Below are the code and all the weights of a small trained network. Each question names an input and a target symbol and asks about switching units off, where a switched-off unit gives its printed mean instead of its output.

import numpy as np


def w(rows, s, z=0):
    codes = np.array(rows[::2]) - 128.0
    scale = np.full(codes.shape[1], s)
    scale[-1] = z or s
    return codes * scale


def f(y):
    return np.maximum(y, 0)


def softmax(a):
    e = np.exp(a - a.max(-1, keepdims=True))
    return e / e.sum(-1, keepdims=True)


def log_softmax(a):
    a = a - a.max(-1, keepdims=True)
    return a - np.log(np.exp(a).sum(-1, keepdims=True))


def net(x, mask):
    ids = ['αβγδεζηλμξστφψω'.index(c) for c in x.split()]
    T = len(ids)
    res = E[ids] + P[:T]
    r = res
    for j in range(3):
        rows = slice(2 * j, 2 * j + 2)
        q, k, v = (r @ M[0][rows].T for M in (Q, K, V))
        z = softmax(np.where(np.tri(T) > 0, q @ k.T / 2**0.5, -1e9)) @ v
        o = O[0][rows]
        res = res + np.where(mask[j], z, o[:, -1]) @ o[:, :-1]
    y = f(res @ A[0][:, :-1].T + A[0][:, -1])
    res = res + np.where(mask[3:15], y, B[0][:, -1]) @ B[0][:, :-1]
    return log_softmax(res[-1] @ U[:, :-1].T + U[:, -1])


Q, K, V, O, A, B = {}, {}, {}, {}, {}, {}
E = w([
[196,116,75,121],'α',
[33,121,98,156],'β',
[131,38,130,153],'γ',
[161,159,151,50],'δ',
[137,236,152,133],'ε',
[199,113,158,159],'ζ',
[82,194,144,61],'η',
[100,139,196,161],'λ',
[37,2,251,78],'μ',
[144,176,131,236],'ξ',
[79,173,46,121],'σ',
[167,150,71,39],'τ',
[152,66,22,194],'φ',
[173,88,176,65],'ψ',
[105,168,151,204],'ω',
],0.007)
P = w([
[164,202,250,138],'0',
[147,184,214,135],'1',
[144,168,195,126],'2',
[131,149,175,118],'3',
[128,132,160,119],'4',
[117,130,147,108],'5',
[126,125,136,102],'6',
[116,104,116,98],'7',
[129,110,123,100],'8',
[122,105,101,96],'9',
[126,103,110,100],'10',
[128,100,98,97],'11',
[133,95,101,96],'12',
[128,88,102,91],'13',
],0.0018)
Q[0] = w([
[11,78,198,142],'H1',
[183,146,154,159],'H1',
[230,182,86,181],'H2',
[132,57,174,74],'H2',
[155,3,155,175],'H3',
[35,191,142,209],'H3',
],0.033)
K[0] = w([
[208,207,143,213],'H1',
[98,69,148,140],'H1',
[229,155,42,145],'H2',
[119,71,212,119],'H2',
[124,4,180,164],'H3',
[59,166,135,202],'H3',
],0.037)
V[0] = w([
[95,86,199,116],'H1',
[86,111,53,90],'H1',
[182,145,53,143],'H2',
[40,27,179,70],'H2',
[31,116,193,228],'H3',
[22,254,75,139],'H3',
],0.0091)
O[0] = w([
[89,148,199,164,243],'H1',
[98,60,104,120,50],'H1',
[214,133,143,161,56],'H2',
[27,53,136,91,249],'H2',
[57,111,137,240,203],'H3',
[38,254,131,146,65],'H3',
],0.0073,0.002)
A[0] = w([
[126,174,94,88,215],'N1',
[54,113,140,118,164],'N2',
[189,153,73,199,182],'N3',
[117,183,170,78,129],'N4',
[162,41,187,97,82],'N5',
[136,46,100,206,190],'N6',
[84,106,204,220,179],'N7',
[161,182,251,143,203],'N8',
[118,210,149,169,84],'N9',
[112,102,64,82,193],'N10',
[208,124,148,89,169],'N11',
[116,149,253,46,251],'N12',
],0.015,0.0023)
B[0] = w([
[93,106,91,79,164],'N1',
[158,164,46,149,222],'N2',
[105,221,48,138,197],'N3',
[142,112,131,60,165],'N4',
[22,131,185,173,216],'N5',
[154,160,140,28,211],'N6',
[148,6,116,103,254],'N7',
[185,137,172,235,209],'N8',
[20,128,145,137,190],'N9',
[123,114,109,211,174],'N10',
[197,72,96,147,191],'N11',
[187,203,217,79,219],'N12',
],0.028,0.0092)
U = w([
[222,159,188,74,90],'α',
[120,234,177,47,115],'β',
[158,234,62,73,108],'γ',
[61,56,135,235,58],'δ',
[110,144,253,164,44],'ε',
[25,180,76,84,158],'ζ',
[121,119,105,2,43],'η',
[62,239,181,167,105],'λ',
[45,55,202,25,193],'μ',
[219,67,77,56,138],'ξ',
[72,17,50,94,70],'σ',
[183,13,173,162,167],'τ',
[180,138,23,188,131],'φ',
[58,153,99,226,161],'ψ',
[194,177,133,210,253],'ω',
],0.0041,0.0045)

Each question gives the input, a string of symbols that net reads in full, and the target symbol t.
The units are the heads (2 rows each of Q, K, V and O) and the neurons (one row each of A and B). Each row of codes is followed by its name. A weight is (code - 128) times the scale printed after its matrix; where a second scale follows, it is the last column's (O, A, B and U).
mask holds one flag per unit, heads first, then neurons. A switched-off unit (its flag False) gives its mean, the last column of its rows in O or B, instead of its output. The means were averaged over made-up inputs and are rounded, as every weight is.
A unit's drop is (log p(t) with every unit on - log p(t) with that unit switched off) / (log p(t) with every unit on - log p(t) with every unit switched off).
The circuit of an input: a set's keep is (log p(t) with only the set's units on - log p(t) with every unit switched off) / (log p(t) with every unit on - log p(t) with every unit switched off). Starting from the 12 units with the biggest drops (on a tie, the unit counted first), units are removed one at a time, each time the one whose removal leaves the highest keep (on an exact tie, the one counted first), for as long as the keep stays at least 0.8.
units of the circuit, in order: the units of the circuit, biggest drop first
top k neurons: the k neurons with the biggest drops, biggest first
which heads matter: for each layer, one digit per head in row order, 1 if its drop is at least 0.15 and else 0, layers parted by /
input σ ε ζ τ φ τ ζ ω η λ, target τ: units of the circuit, in order	[N3, N7]
input ψ ω ω μ φ β, target φ: units of the circuit, in order	[N2, H2]
input ε μ φ τ ζ ω τ ψ, target λ: top 2 neurons	[N5, N12]
input ξ δ δ τ ε ξ ζ μ λ, target ξ: top 2 neurons	[N7, N2]
input β μ ζ λ ξ φ τ ξ α ξ ω, target ψ: which heads matter	111
input α ζ α δ η φ μ, target μ: top 3 neurons	[N5, N7, N12]
input ζ δ ζ η ε β ζ α, target φ: units of the circuit, in order	[H2, N12, N3]
input λ τ ω μ ζ δ, target β: top 2 neurons	[N12, N7]
input ε ε ε ξ α δ ε ω γ, target μ: units of the circuit, in order	[N8, N5, H3]
input μ τ ω γ, target σ: units of the circuit, in order	[H3, N12, N8]
input φ γ σ ε λ ω ζ ψ φ μ α ω, target ψ: units of the circuit, in order	[N9, H3, N12]
input λ μ γ η γ σ τ ψ, target λ: units of the circuit, in order	[N5, H3, N7]
input ω ξ β φ τ λ α α φ η ζ δ, target α: units of the circuit, in order	[N12, H3]
input φ β λ λ μ λ α, target ω: units of the circuit, in order	[H2, H1, N7, N8]
input δ ω τ, target ξ: top 2 neurons	[N11, N5]
input τ τ β μ τ ξ γ, target σ: top 2 neurons	[N2, N12]
input σ λ ζ, target ω: top 2 neurons	[N7, N8]
input ω λ τ ψ α μ β η α, target ω: which heads matter	111
input α φ ω μ η ψ δ λ σ ω, target δ: units of the circuit, in order	[H3, N12, N9]
input ζ ζ β μ β μ σ ζ μ δ ε φ, target η: units of the circuit, in order	[N6, H3, N8]
input α σ ω γ τ σ η, target β: units of the circuit, in order	[N12, H3]
input λ ζ ω γ α λ τ, target ξ: which heads matter	011
input μ ζ φ ε δ, target β: top 4 neurons	[N12, N7, N11, N8]
input τ ζ α δ ε, target λ: top 2 neurons	[N9, N7]
input ζ β γ μ ω σ λ ε γ α ζ, target τ: top 4 neurons	[N7, N8, N2, N12]
input ζ ε μ ψ η τ η, target γ: top 2 neurons	[N2, N12]
input ψ ζ ω τ η λ, target τ: top neuron	[N7]
